Below is a small trained network, with its code and all its weights. Each question gives an input and a class and asks what happens when units are switched off, that is, made to give their printed mean instead of their output.

import numpy as np


def w(rows, s, z=0):
    codes = np.array(rows[::2]) - 128.0
    scale = np.full(codes.shape[1], s)
    scale[-1] = z or s
    return codes * scale


def f(y):
    return y / 2 * (1 + np.tanh(0.7978845608 * (y + 0.044715 * y**3)))


def log_softmax(a):
    a = a - a.max(-1, keepdims=True)
    return a - np.log(np.exp(a).sum(-1, keepdims=True))


def net(x, mask):
    res = np.array(x, float).reshape(1, 6) / 4 @ E
    y = f(res @ A[0][:, :-1].T + A[0][:, -1])
    res = res + np.where(mask, y, B[0][:, -1]) @ B[0][:, :-1]
    return log_softmax(res[-1] @ U[:, :-1].T + U[:, -1])


A, B = {}, {}
E = w([
[131,127,91],'x0',
[98,121,75],'x1',
[151,186,98],'x2',
[162,254,46],'x3',
[17,203,74],'x4',
[160,138,197],'x5',
],0.0054)
A[0] = w([
[100,48,144,252],'neuron 0',
[152,79,183,6],'neuron 1',
[110,253,50,245],'neuron 2',
[112,113,189,62],'neuron 3',
[77,148,93,255],'neuron 4',
[137,182,169,66],'neuron 5',
[177,71,169,255],'neuron 6',
[178,116,138,57],'neuron 7',
],0.012,0.002)
B[0] = w([
[187,140,66,194],'neuron 0',
[67,170,101,166],'neuron 1',
[232,77,212,253],'neuron 2',
[127,151,16,146],'neuron 3',
[200,113,146,176],'neuron 4',
[3,44,99,137],'neuron 5',
[136,232,81,211],'neuron 6',
[77,128,103,140],'neuron 7',
],0.005,0.007)
U = w([
[246,156,108,255],'0',
[53,156,84,255],'1',
[55,169,123,1],'2',
[123,119,133,1],'3',
[96,165,45,1],'4',
[75,132,108,255],'5',
],0.012,0.002)

Each question gives the input, the list of numbers given to net, and the class t.
The units are the neurons (one row each of A and B). Each row of codes is followed by its name. A weight is (code - 128) times the scale printed after its matrix; where a second scale follows, it is the last column's (A, B and U).
mask holds one flag per neuron, in row order. A switched-off neuron (its flag False) gives its mean, the last column of its row in B, instead of its output. The means were averaged over made-up inputs and are rounded, as every weight is.
A unit's drop is (log p(t) with every unit on - log p(t) with that unit switched off) / (log p(t) with every unit on - log p(t) with every unit switched off).
The circuit of an input: a set's keep is (log p(t) with only the set's units on - log p(t) with every unit switched off) / (log p(t) with every unit on - log p(t) with every unit switched off). Starting from all 8 units, units are removed one at a time, each time the one whose removal leaves the highest keep (on an exact tie, the one counted first), for as long as the keep stays at least 0.8.
circuit, biggest first: the units of the circuit, biggest drop first
most important unit: the unit with the biggest drop
top k neurons: the k neurons with the biggest drops, biggest first
drop of u: that unit's drop, to one decimal
input [-5,-3,-5,-7,-6,4], class 1: most important unit : neuron 1
input [4,0,-8,-5,-7,-4], class 1: circuit, biggest first : [neuron 2; neuron 1]
input [-4,8,7,-6,6,-6], class 0: top 4 neurons : [neuron 4; neuron 2; neuron 5; neuron 1]
input [3,-2,-8,-8,-2,8], class 1: top 2 neurons : [neuron 1; neuron 2]
input [-8,3,-8,0,5,-8], class 0: circuit, biggest first : [neuron 4; neuron 5]
input [-4,-4,5,-2,0,7], class 5: circuit, biggest first : [neuron 2; neuron 5]
input [0,8,-3,5,4,6], class 0: top 2 neurons : [neuron 2; neuron 4]
input [1,2,-6,4,-2,7], class 1: top 3 neurons : [neuron 2; neuron 4; neuron 0]
input [0,8,0,-2,3,-5], class 0: top 3 neurons : [neuron 4; neuron 5; neuron 1]
input [3,5,7,-1,4,-8], class 0: drop of neuron 2 : 0.5
input [2,6,8,0,2,-3], class 0: drop of neuron 2 : 0.5
input [-6,-4,-7,7,-5,1], class 1: drop of neuron 2 : 0.5
input [8,-1,3,5,7,2], class 0: drop of neuron 7 : 0.0
